Below is a small trained network, with its code and all its weights. Each question gives an input and a class and asks what happens when units are switched off, that is, made to give their printed mean instead of their output.

import numpy as np


def w(rows, s, z=0):
    codes = np.array(rows[::2]) - 128.0
    scale = np.full(codes.shape[1], s)
    scale[-1] = z or s
    return codes * scale


def f(y):
    return y / 2 * (1 + np.tanh(0.7978845608 * (y + 0.044715 * y**3)))


def log_softmax(a):
    a = a - a.max(-1, keepdims=True)
    return a - np.log(np.exp(a).sum(-1, keepdims=True))


def net(x, mask):
    res = np.array(x, float).reshape(1, 7) / 4 @ E
    y = f(res @ A[0][:, :-1].T + A[0][:, -1])
    res = res + np.where(mask, y, B[0][:, -1]) @ B[0][:, :-1]
    return log_softmax(res[-1] @ U[:, :-1].T + U[:, -1])


A, B = {}, {}
E = w([
[128,207,236,120,127,148,133,167,151,48,123],'x0',
[135,86,135,138,173,120,153,218,55,140,183],'x1',
[142,93,118,85,156,148,80,163,121,160,140],'x2',
[74,166,142,89,217,54,107,162,157,149,213],'x3',
[151,89,139,139,145,78,3,142,212,111,109],'x4',
[185,62,158,206,138,155,184,122,208,164,112],'x5',
[106,203,68,181,87,188,98,149,142,130,158],'x6',
],0.0069)
A[0] = w([
[111,218,159,108,104,103,86,157,37,74,126,118],'neuron 1',
[129,135,116,131,163,149,93,129,140,134,119,91],'neuron 2',
[108,188,153,117,125,97,127,94,154,97,110,86],'neuron 3',
[127,104,139,125,134,107,126,132,125,121,124,155],'neuron 4',
[134,132,122,137,89,159,174,115,104,125,114,207],'neuron 5',
[149,101,114,168,76,169,213,113,30,110,84,169],'neuron 6',
[127,148,115,170,136,141,75,189,137,123,163,111],'neuron 7',
[147,153,147,175,75,155,66,106,172,91,71,146],'neuron 8',
[117,194,159,112,116,93,127,94,155,109,117,100],'neuron 9',
[121,145,150,142,113,83,118,110,135,105,114,107],'neuron 10',
[134,76,110,116,148,156,148,153,112,155,146,120],'neuron 11',
[124,167,142,102,127,148,155,110,125,130,126,178],'neuron 12',
[117,138,33,91,106,146,56,98,82,140,113,131],'neuron 13',
[148,3,121,129,140,71,38,152,111,125,119,181],'neuron 14',
[102,137,36,211,125,85,165,126,116,142,166,230],'neuron 15',
[134,111,138,123,120,164,186,122,99,133,122,153],'neuron 16',
[120,149,143,111,149,116,131,156,95,128,158,3],'neuron 17',
[141,145,140,153,97,140,84,115,151,101,89,174],'neuron 18',
[125,128,138,130,129,131,135,130,130,132,124,161],'neuron 19',
[128,134,152,117,144,105,108,125,164,132,135,126],'neuron 20',
[131,142,119,124,135,134,136,126,121,111,123,68],'neuron 21',
],0.018,0.0023)
B[0] = w([
[118,167,123,121,208,132,136,143,4,134,131,247],'neuron 1',
[126,101,154,126,112,129,144,144,122,109,129,143],'neuron 2',
[130,75,129,128,141,91,123,120,112,134,129,190],'neuron 3',
[115,132,111,137,139,109,102,122,143,120,142,143],'neuron 4',
[122,133,135,116,182,104,131,113,132,125,130,195],'neuron 5',
[124,93,137,117,254,85,125,140,174,133,127,254],'neuron 6',
[136,102,126,135,128,184,133,193,130,133,118,173],'neuron 7',
[132,166,128,128,88,164,132,91,254,123,136,229],'neuron 8',
[129,84,133,120,136,83,119,135,125,129,126,192],'neuron 9',
[128,104,133,109,139,108,124,129,131,132,133,156],'neuron 10',
[119,127,129,125,153,88,125,101,139,118,123,169],'neuron 11',
[127,104,119,127,146,108,108,136,121,123,118,171],'neuron 12',
[129,127,132,131,21,93,126,86,54,125,132,207],'neuron 13',
[120,55,133,112,119,27,119,106,127,129,130,224],'neuron 14',
[129,218,134,115,156,131,134,45,138,121,126,193],'neuron 15',
[136,90,116,140,155,130,112,144,165,130,129,185],'neuron 16',
[141,120,129,139,144,178,121,150,126,126,114,163],'neuron 17',
[128,142,117,144,104,134,144,92,204,138,128,191],'neuron 18',
[111,127,96,115,130,131,105,141,155,128,131,134],'neuron 19',
[127,86,114,132,126,99,132,131,140,125,117,164],'neuron 20',
[140,127,136,119,124,121,130,127,114,131,114,133],'neuron 21',
],0.024,0.015)
U = w([
[124,74,143,107,165,84,116,129,160,133,122,253],'0',
[146,204,117,149,137,211,166,123,184,135,128,97],'1',
[111,152,119,102,108,103,119,102,57,131,134,105],'2',
[123,118,123,123,155,179,117,255,44,137,121,71],'3',
[146,109,117,152,14,161,122,135,156,126,135,20],'4',
],0.0071,0.0031)

Each question gives the input, the list of numbers given to net, and the class t.
The units are the neurons (one row each of A and B). Each row of codes is followed by its name. A weight is (code - 128) times the scale printed after its matrix; where a second scale follows, it is the last column's (A, B and U).
mask holds one flag per neuron, in row order. A switched-off neuron (its flag False) gives its mean, the last column of its row in B, instead of its output. The means were averaged over made-up inputs and are rounded, as every weight is.
A unit's drop is (log p(t) with every unit on - log p(t) with that unit switched off) / (log p(t) with every unit on - log p(t) with every unit switched off).
The circuit of an input: a set's keep is (log p(t) with only the set's units on - log p(t) with every unit switched off) / (log p(t) with every unit on - log p(t) with every unit switched off). Starting from the 12 units with the biggest drops (on a tie, the unit counted first), units are removed one at a time, each time the one whose removal leaves the highest keep (on an exact tie, the one counted first), for as long as the keep stays at least 0.8.
units of the circuit, in order: the units of the circuit, biggest drop first
unit that matters most: the unit with the biggest drop
k most important neurons: the k neurons with the biggest drops, biggest first
drop of u: that unit's drop, to one decimal
input [1,-4,4,-4,4,-6,0], class 4: unit that matters most : neuron 8
input [-5,-5,2,6,-8,5,-1], class 1: units of the circuit, in order : neuron 14; neuron 15
input [5,5,1,-3,5,-2,5], class 3: units of the circuit, in order : neuron 1; neuron 7
input [-7,-3,-1,7,3,4,4], class 2: units of the circuit, in order : neuron 6; neuron 15
input [2,1,-4,3,3,-7,-8], class 3: units of the circuit, in order : neuron 1; neuron 8
input [-5,-2,3,-6,8,3,0], class 4: units of the circuit, in order : neuron 6; neuron 8
input [-6,-2,2,4,-6,1,4], class 2: 2 most important neurons : neuron 8; neuron 13
input [7,-6,8,-6,-4,8,3], class 1: 2 most important neurons : neuron 8; neuron 14
input [-7,-2,-8,3,-8,-3,6], class 2: 2 most important neurons : neuron 15; neuron 13
input [1,-5,8,-3,-8,-5,4], class 2: 3 most important neurons : neuron 13; neuron 7; neuron 1
input [6,0,-6,0,8,4,0], class 4: 3 most important neurons : neuron 6; neuron 8; neuron 1
input [8,8,-1,7,8,-2,-4], class 3: 2 most important neurons : neuron 1; neuron 7
input [-6,-3,6,4,4,-6,-6], class 2: 2 most important neurons : neuron 13; neuron 6
input [8,8,1,7,-1,8,0], class 3: most important neuron : neuron 8
input [6,2,3,-5,7,-4,6], class 1: 2 most important neurons : neuron 8; neuron 1
input [-8,-7,5,-8,3,-3,-2], class 4: drop of neuron 19 : 0.0
input [0,-5,-8,-3,3,6,0], class 1: drop of neuron 8 : 0.3
input [-3,6,-2,8,-1,-3,-3], class 2: drop of neuron 6 : 0.6
input [2,0,-3,-3,1,-8,7], class 2: drop of neuron 1 : 0.2
input [-6,-6,-1,-4,-2,-7,-3], class 2: units of the circuit, in order : neuron 13
